Below is a small trained network, with its code and all its weights. Each question gives an input and a target symbol and asks what happens when units are switched off, that is, made to give their printed mean instead of their output.

import numpy as np


def w(rows, s, z=0):
    codes = np.array(rows[::2]) - 128.0
    scale = np.full(codes.shape[1], s)
    scale[-1] = z or s
    return codes * scale


def norm(h):
    return h / np.sqrt((h * h).mean(-1, keepdims=True) + 1e-5)


def f(y):
    return y / 2 * (1 + np.tanh(0.7978845608 * (y + 0.044715 * y**3)))


def softmax(a):
    e = np.exp(a - a.max(-1, keepdims=True))
    return e / e.sum(-1, keepdims=True)


def log_softmax(a):
    a = a - a.max(-1, keepdims=True)
    return a - np.log(np.exp(a).sum(-1, keepdims=True))


def net(x, mask):
    ids = ['ΓΔΘΛΠΩβεζημξστφψ'.index(c) for c in x.split()]
    T = len(ids)
    res = E[ids] + P[:T]
    u = 0
    for l in range(2):
        q, k, v = (norm(res) @ M[l].T for M in (Q, K, V))
        z = softmax(np.where(np.tri(T) > 0, q @ k.T / 2**0.5, -1e9)) @ v
        res = res + np.where(mask[u], z, O[l][:, -1]) @ O[l][:, :-1]
        u += 1
        y = f(norm(res) @ A[l][:, :-1].T + A[l][:, -1])
        res = res + np.where(mask[u : u + 16], y, B[l][:, -1]) @ B[l][:, :-1]
        u += 16
    return log_softmax(norm(res)[-1] @ U[:, :-1].T + U[:, -1])


Q, K, V, O, A, B = {}, {}, {}, {}, {}, {}
E = w([
[115,155,142,199],'Γ',
[108,173,141,255],'Δ',
[134,150,66,86],'Θ',
[154,115,123,132],'Λ',
[134,136,73,130],'Π',
[143,139,107,160],'Ω',
[115,139,100,152],'β',
[162,122,116,92],'ε',
[155,136,77,121],'ζ',
[127,144,123,133],'η',
[166,126,134,155],'μ',
[166,159,122,81],'ξ',
[131,154,116,195],'σ',
[126,116,163,121],'τ',
[131,100,161,164],'φ',
[163,71,59,132],'ψ',
],0.032)
P = w([
[203,253,122,196],'0',
[186,215,87,187],'1',
[169,176,53,201],'2',
[154,160,54,191],'3',
[150,151,55,182],'4',
[146,169,55,172],'5',
[142,169,56,170],'6',
[130,171,60,158],'7',
[130,180,76,140],'8',
[113,182,70,134],'9',
[112,190,65,128],'10',
[138,225,60,142],'11',
],0.0036)
Q[0] = w([
[254,170,87,173],'0.h1',
[210,112,129,215],'0.h1',
],0.0064)
K[0] = w([
[93,55,206,110],'0.h1',
[124,3,89,148],'0.h1',
],0.011)
V[0] = w([
[196,164,148,174],'0.h1',
[142,203,2,142],'0.h1',
],0.0035)
O[0] = w([
[112,254,46,40,250],'0.h1',
[98,167,209,92,124],'0.h1',
],0.0057,0.0021)
A[0] = w([
[151,131,66,81,239],'0.n1',
[117,69,138,128,27],'0.n2',
[190,105,107,177,201],'0.n3',
[122,160,99,64,163],'0.n4',
[68,161,123,103,109],'0.n5',
[121,250,115,165,249],'0.n6',
[74,121,70,83,96],'0.n7',
[79,180,142,178,105],'0.n8',
[169,162,127,107,145],'0.n9',
[127,106,152,112,85],'0.n10',
[112,157,129,149,129],'0.n11',
[95,137,82,133,75],'0.n12',
[132,91,140,115,94],'0.n13',
[175,124,152,6,198],'0.n14',
[20,119,67,142,205],'0.n15',
[162,135,215,117,231],'0.n16',
],0.014,0.0021)
B[0] = w([
[145,151,217,1,208],'0.n1',
[172,121,95,88,124],'0.n2',
[83,230,237,174,224],'0.n3',
[50,149,162,34,166],'0.n4',
[128,147,68,186,131],'0.n5',
[36,124,143,174,254],'0.n6',
[145,206,150,182,153],'0.n7',
[72,28,51,183,171],'0.n8',
[72,174,137,84,162],'0.n9',
[187,69,65,77,120],'0.n10',
[75,125,143,185,147],'0.n11',
[176,211,90,149,151],'0.n12',
[176,109,112,83,121],'0.n13',
[8,50,84,107,170],'0.n14',
[108,222,151,200,168],'0.n15',
[60,110,84,43,164],'0.n16',
],0.0061,0.0096)
Q[1] = w([
[2,169,184,111],'1.h1',
[118,125,129,120],'1.h1',
],0.0065)
K[1] = w([
[78,11,143,150],'1.h1',
[143,152,146,171],'1.h1',
],0.011)
V[1] = w([
[18,41,254,137],'1.h1',
[198,112,133,111],'1.h1',
],0.0063)
O[1] = w([
[255,21,61,184,254],'1.h1',
[20,110,227,153,56],'1.h1',
],0.009,0.0059)
A[1] = w([
[199,167,115,109,101],'1.n1',
[156,170,151,21,170],'1.n2',
[107,148,89,111,67],'1.n3',
[134,150,50,202,154],'1.n4',
[132,16,164,55,65],'1.n5',
[133,158,142,197,145],'1.n6',
[104,68,76,55,122],'1.n7',
[143,100,63,140,154],'1.n8',
[8,97,174,162,255],'1.n9',
[167,117,177,120,117],'1.n10',
[114,134,105,172,130],'1.n11',
[47,163,234,105,29],'1.n12',
[127,148,115,137,65],'1.n13',
[101,105,80,80,59],'1.n14',
[193,198,165,99,163],'1.n15',
[218,25,153,140,82],'1.n16',
],0.012,0.004)
B[1] = w([
[118,128,175,171,158],'1.n1',
[124,29,137,112,212],'1.n2',
[122,145,168,147,133],'1.n3',
[156,113,151,15,254],'1.n4',
[164,230,254,182,166],'1.n5',
[136,165,89,69,222],'1.n6',
[200,221,113,216,171],'1.n7',
[116,39,199,128,165],'1.n8',
[187,68,182,101,189],'1.n9',
[118,136,81,187,131],'1.n10',
[167,147,72,12,175],'1.n11',
[152,68,102,246,130],'1.n12',
[144,146,166,99,127],'1.n13',
[159,152,102,189,142],'1.n14',
[85,92,180,210,197],'1.n15',
[146,29,76,128,186],'1.n16',
],0.0074,0.0075)
U = w([
[63,67,71,207,84],'Γ',
[36,169,118,238,90],'Δ',
[28,134,63,117,112],'Θ',
[101,92,177,180,193],'Λ',
[99,212,173,173,176],'Π',
[242,149,56,109,6],'Ω',
[119,174,26,175,123],'β',
[213,122,202,83,33],'ε',
[62,108,231,132,81],'ζ',
[110,91,128,67,130],'η',
[215,187,151,217,130],'μ',
[123,122,180,89,107],'ξ',
[163,150,5,229,2],'σ',
[255,100,82,162,230],'τ',
[188,28,69,107,135],'φ',
[43,91,187,161,125],'ψ',
],0.013,0.0095)

Each question gives the input, a string of symbols that net reads in full, and the target symbol t.
The units are the heads (2 rows each of Q, K, V and O) and the neurons (one row each of A and B). Each row of codes is followed by its name. A weight is (code - 128) times the scale printed after its matrix; where a second scale follows, it is the last column's (O, A, B and U).
mask holds one flag per unit, layer by layer, with each layer's heads first. A switched-off unit (its flag False) gives its mean, the last column of its rows in O or B, instead of its output. The means were averaged over made-up inputs and are rounded, as every weight is.
A unit's drop is (log p(t) with every unit on - log p(t) with that unit switched off) / (log p(t) with every unit on - log p(t) with every unit switched off).
The circuit of an input: a set's keep is (log p(t) with only the set's units on - log p(t) with every unit switched off) / (log p(t) with every unit on - log p(t) with every unit switched off). Starting from the 12 units with the biggest drops (on a tie, the unit counted first), units are removed one at a time, each time the one whose removal leaves the highest keep (on an exact tie, the one counted first), for as long as the keep stays at least 0.8.
units of the circuit, in order: the units of the circuit, biggest drop first
most important unit: the unit with the biggest drop
k most important neurons: the k neurons with the biggest drops, biggest first
k most important neurons of layer l: the k neurons of layer l with the biggest drops, biggest first
drop of u: that unit's drop, to one decimal
input Ω σ Π Π Δ ψ φ ε Γ Λ, target Λ: units of the circuit, in order	(1.n15 0.n1)
input β Δ τ β β Γ, target Γ: units of the circuit, in order	(0.n8 1.n5)
input ε Π Ω Π η, target η: most important unit	1.n9
input φ Π μ, target μ: 3 most important neurons	(0.n14 0.n3 0.n8)
input τ Π φ μ ψ ε, target ε: 4 most important neurons	(0.n1 1.n5 1.n2 1.n7)
input ε φ Λ Π Π Γ ε, target ε: 3 most important neurons	(0.n1 1.n5 1.n7)
input φ η β ε Γ ε ξ ζ, target ζ: 2 most important neurons of layer 1	(1.n15 1.n2)
input Π φ μ μ Π Θ, target Θ: 3 most important neurons	(0.n4 0.n14 1.n2)
input η Θ Ω Π Ω ζ β ε Ω μ φ σ, target τ: 4 most important neurons	(1.n9 1.n4 0.n16 1.n11)
input τ τ η φ ε μ Θ μ φ, target φ: 2 most important neurons	(0.n1 1.n16)
input ψ Π ε Δ μ τ τ τ Δ φ φ σ, target τ: 3 most important neurons	(1.n9 1.n4 1.n11)
input σ β μ ψ Δ η, target η: 3 most important neurons of layer 1	(1.n9 1.n4 1.n7)
input ε Π η, target φ: 2 most important neurons of layer 1	(1.n9 1.n5)
input φ ψ τ, target τ: most important neuron	(0.n16)
input η Λ ψ ξ ψ τ Δ τ, target μ: 4 most important neurons	(1.n7 1.n5 0.n16 1.n4)
input Ω ε Θ τ η Π ζ Δ Ω σ, target β: 2 most important neurons	(1.n11 1.n15)
input Π Γ Δ Θ τ Π β η Γ Π σ, target β: 2 most important neurons of layer 0	(0.n8 0.n1)
input β β σ ξ ε Γ ζ, target ζ: 2 most important neurons of layer 1	(1.n2 1.n15)
input β μ Δ β μ, target Π: drop of 0.n3	0.2
input ε Θ τ ψ φ σ ε β Θ μ, target μ: most important unit	0.n3
